[[125 122 124 125 133 116 146]
 [133 125 121 122 130 120 140]
 [131 120 118 132 141 108 150]
 [135 126 119 122 132 120 138]
 [121 129 136 146 135 126 121]
 [129 122 121 125 134 115 146]
 [107 122 140 144 137 119 138]
 [109 122 138 149 141 116 138]
 [117 121 129 115 124 123 148]
 [123 122 126 125 132 117 146]
 [115 127 138 146 136 125 125]] => 136

[[107 127 126 128 133 118]
 [119 141 110 116 125 140]
 [120 132 130 134 128 132]
 [116 140 155 139 125 110]
 [111 146 116 103 129 122]
 [141 115 103 120 130 145]
 [130 126 131 131 132 130]
 [117 137 118 128 139 118]
 [113 143 116 138 141 129]
 [137 120 132 112 126 113]] => 112

[[142 122 117 121 143 114 137 121 124 130 136 130 113]
 [150 119 125 108 132 129 126 118 134 119 127 133 119]
 [142 124 127 117 139 127 134 113 132 122 128 129 106]
 [145 124 122 107 133 130 131 127 148 114 125 136 132]
 [146 123 130 109 129 133 127 117 135 119 125 132 112]
 [115 123 143 121 136 142 127 121 141 134 131 121 135]
 [145 131 118 107 123 123 132 137 141 118 126 142 128]
 [116 143 131 126 127 124 142 134 131 135 131 131 107]] => 131

[[145 126 142 136 126 128 105]
 [138 118 140 127 127 132 108]
 [140 107 143 129 127 131 104]
 [116 142 115 126 129 126 150]
 [134 130 134 131 128 130 120]] => 128

[[135 137 143 145 151 118 121]
 [134 148 144 137 142 147 123]
 [146 112 136 127 115 104 127]
 [146 113 136 131 116 103 126]
 [123 108 126  99 124 123 136]
 [136 134 141 147 148 112 121]
 [135 138 144 145 152 120 121]
 [138 107 134 108 115 114 132]
 [124 146 119 137 117 155 127]
 [138 129 139 148 142 105 122]
 [129 107 130 101 120 120 135]] => 120

[[133 124 126 130 124 119 145 147 129 137 109 132]
 [127 146 146 112 152 149 137 106 129 113 108 129]
 [118 114 117 150 144 147 152 117 115 108 133 147]
 [120 140 142 130 115 139 120 145 149 115 145 118]
 [138 145 129 124 116 118 110 116 113 114 119 107]
 [135 143 124 109 131 117 126 114 146 130 137 124]
 [109 129 113 150 135 146 139 141 119 106 110 137]
 [140 113 119 143 123 110 113 131 105 142 149 104]
 [109 111 117 109 151 128 148 123 145 114 106 131]
 [128 134 108 123 130 111 113 134 131 146 108 136]
 [152 151 118 110 139 130 128 149 106 117 138 106]] => 117

[[119  99 109 139 158 146 117  99 111 141 158]
 [115  99 113 140 158 143 114  98 114 143 156]
 [148 121  99 107 136 156 148 120 100 108 137]
 [156 145 115  99 113 142 157 144 114  99 113]
 [132 155 150 122 100 107 134 157 149 121 100]
 [ 99 110 138 156 146 117  99 110 138 157 146]
 [ 99 117 146 157 139 110  99 119 147 156 137]
 [153 153 127 103 103 129 154 153 125 102 104]
 [103 130 154 152 125 101 104 131 155 151 124]] => 155
---
104  139  143  139  133  140  139
120  117  144  156  122  123  138
128  131  122  121  130  131  127
⇒ 104

158  157  120  146
122  119  136  125
139  145  102  127
⇒ 158

114  124  121  117
151  110  152  150
125  131  125  127
⇒ 114

130  119  127  116  119  121  113
107  127  108  131  122  126  134
143  140  135  145  134  151  136
⇒ 130

128  129  128  130  150  128
126  128  129  131  126  125
127  127  128  128  114  127
⇒ 128

131  127  127  132  129
 99   99  113  152  131
122  131  130  127  126
⇒ 131
---
[131 117 154 115 152 109 112] => 154, 109

[127 142 126 135 121 107 126] => 142, 107

[[114 110 138 131 139 121]
 [116 108 115 140 143 137]
 [122 153 130 103 122 134]] => 153, 103

[104 109 105 143 130 110] => 143, 104

[119 103 126 130 137] => 137, 103

[110 137 115 107 123 116] => 137, 107
---
[[102 152 102 152 154 102 154]
 [155 103 155 103 101 155 101]
 [104 150 104 150 152 104 152]] yields 104

[[119 153 128 127 111]
 [121 131 108 118 107]
 [133 121  98 127 134]] yields 98

[[144 138 102 144 126 132]
 [128 114 145 133 119 123]
 [138 115 142 123 110 122]] yields 142

[[134 127 153 111 110 146]
 [131 137 116 141 106 123]
 [143 127 117 127 112 132]] yields 117

[[115 110 100 121 116 109 147]
 [133 136 108 132 141 114 146]
 [134 136 107 131 142 113 145]] yields 107

[[121 124 137 119 131]
 [147 108 134 149 110]
 [136 103 126 139 122]] yields 126

[[137 143 129 137 134 133 142]
 [137 144 137 144 134 130 133]
 [139 145 138 152 134 131 132]] yields 138

[[127 123 143 131]
 [136 118 124 153]
 [119 123 124 131]] yields 124
---
[[119 107 128 100]
 [131 116 116 125]
 [128 134 141 137]] -> 116

[[107 158 122 121 128 130 130]
 [146 120 137 122 121 125 114]] -> 128

[[121 128 120 129 146 134 156]
 [115 114 120 124 147 130 144]] -> 146

[[148 107 108 144 122 107 144]
 [148 108 108 143 125 107 143]
 [125 108 142 119 149 106 110]] -> 125

[[149 134 149 132 114]
 [125 120 111 121 155]
 [121 124 127 126 115]] -> 111

[[141 100 118 129]
 [145 156 154 142]
 [103 128 120 154]] -> 156
---
[122 140 107 130 129 119 126] gives 126
[139 105 111 146 134 129 102] gives 102
[130 124 125 103 122 120 128] gives 128
[105 132 115 152 129 107] gives 107
[104 124 101 125 127 155] gives 155
[115 121 116 107] gives 107
[116 115 136 118 123 102 109] gives 109
[108 120 126 125 119  99 123] gives 123
[119 133 128 120 127 106 131] gives 131
---
[120 121 153 146] ⇒ 146
[141 119 151 103 115] ⇒ 115
[151 138 147 135 106] ⇒ 106
[153 148 116 102 111 133 117] ⇒ 117
[114 106 111 144 117 141] ⇒ 141
[139 137 105 123 147] ⇒ 147
[143 128  99 148] ⇒ 148
[126  99 157 103] ⇒ 103
[130 126 137 149 134 101 135] ⇒ 135
---
[154 156 146 154] value 154
[137 121 103 126] value 137
[132 140 102 123] value 132
[121 121 147 151] value 121
[131 130 130 100] value 131
[137 157 125 106] value 137
---
[103 147 123 130] | 103, 130

[[132 149 105 150 150]
 [118 149 105 149 151]] | 132, 151

[107 131  99 128 144 123 119] | 107, 119

[[106 133 133 115 146 143]
 [129 119 112 123 123 146]] | 106, 146

[114 151 131 121] | 114, 121

[147 121 131 141 122 147 153] | 147, 153

[[ 99 115 139 140  98 130]
 [151 143 116 122 151 123]] | 99, 123

[[113 124 152 132 138]
 [140 141 114 115 136]] | 113, 136

[153 133 114 128 111 142] | 153, 142

[104 141 138 116] | 104, 116
---
[[129 132 130 134 140]
 [134 144 106 127 132]
 [134 130 122 127 130]] yields 129

[[131 134 152 125 132 149]
 [137 104 144 111 119 139]
 [128 108 143 144 120 136]] yields 131

[[107 117 139 116 158 142 116]
 [132 129 125 127 132 136 130]
 [135 127 123 128 131 131 130]] yields 107

[[141 137 126 134 130]
 [150 144 138 140 133]
 [148 142 133 139 132]] yields 141

[[134 105 143 122 138]
 [122 148 110 132 114]
 [128 125 128 124 126]] yields 134

[[110 133 139 129 119 113]
 [133 124 108 119 124 105]
 [129 131 130 142 140 123]] yields 110
---
[121 118 155 125 133 126 138] Answer: 121, 138

[131 130 131 152] Answer: 131, 152

[136 150 132 136 125 119 140] Answer: 136, 140

[[124 132 136 131 113]
 [127 136 111 126 153]] Answer: 124, 153

[129 156 155 146 142] Answer: 129, 142

[[142 142 140 144 136 132 140]
 [126 130 121 140 120 120 146]
 [125 123 138 119 148 151 119]] Answer: 142, 119

[129 122 142 104 126] Answer: 129, 126

[[145 147 124 121 142 127]
 [131 120 116 142 140 151]] Answer: 145, 151

[109 119  99 112 141] Answer: 109, 141

[[136 144 134 100]
 [133 124 144 147]] Answer: 136, 147
---
[111 128 118 114 125 126 156] 114
[133 121 156 123 136] 156
[127 123 153 120 118 109 142] 120
[127 145 130 139 100] 130
[135 138 133 153 120] 133
[148 125 127 149 119 156 127] 149
---
[[117 116 144 138 113 129]
 [118 113 155 137 112 130]] result: 117

[[123 138 112 123 152 135 151]
 [133 106 150 129 148 150 117]
 [112 124 106 128 150 135 148]] result: 133

[[126 123 119 135]
 [119 122 120 126]
 [119 118 106 141]] result: 119

[[131 131 106 129 137 125 117]
 [127 123 114 129 125 123 119]] result: 131

[[156 128 127 143 130 128]
 [156 133 137 129 126 128]] result: 156

[[139 141 135 149 129]
 [150 135 124 147 134]] result: 139

[[141 127 138 129 131 136 108]
 [129 137 140 142 139 152 140]] result: 141

[[140 140 127 118 130 127]
 [ 98 135 128 119 139 127]
 [132 135 129 123 141 128]] result: 98
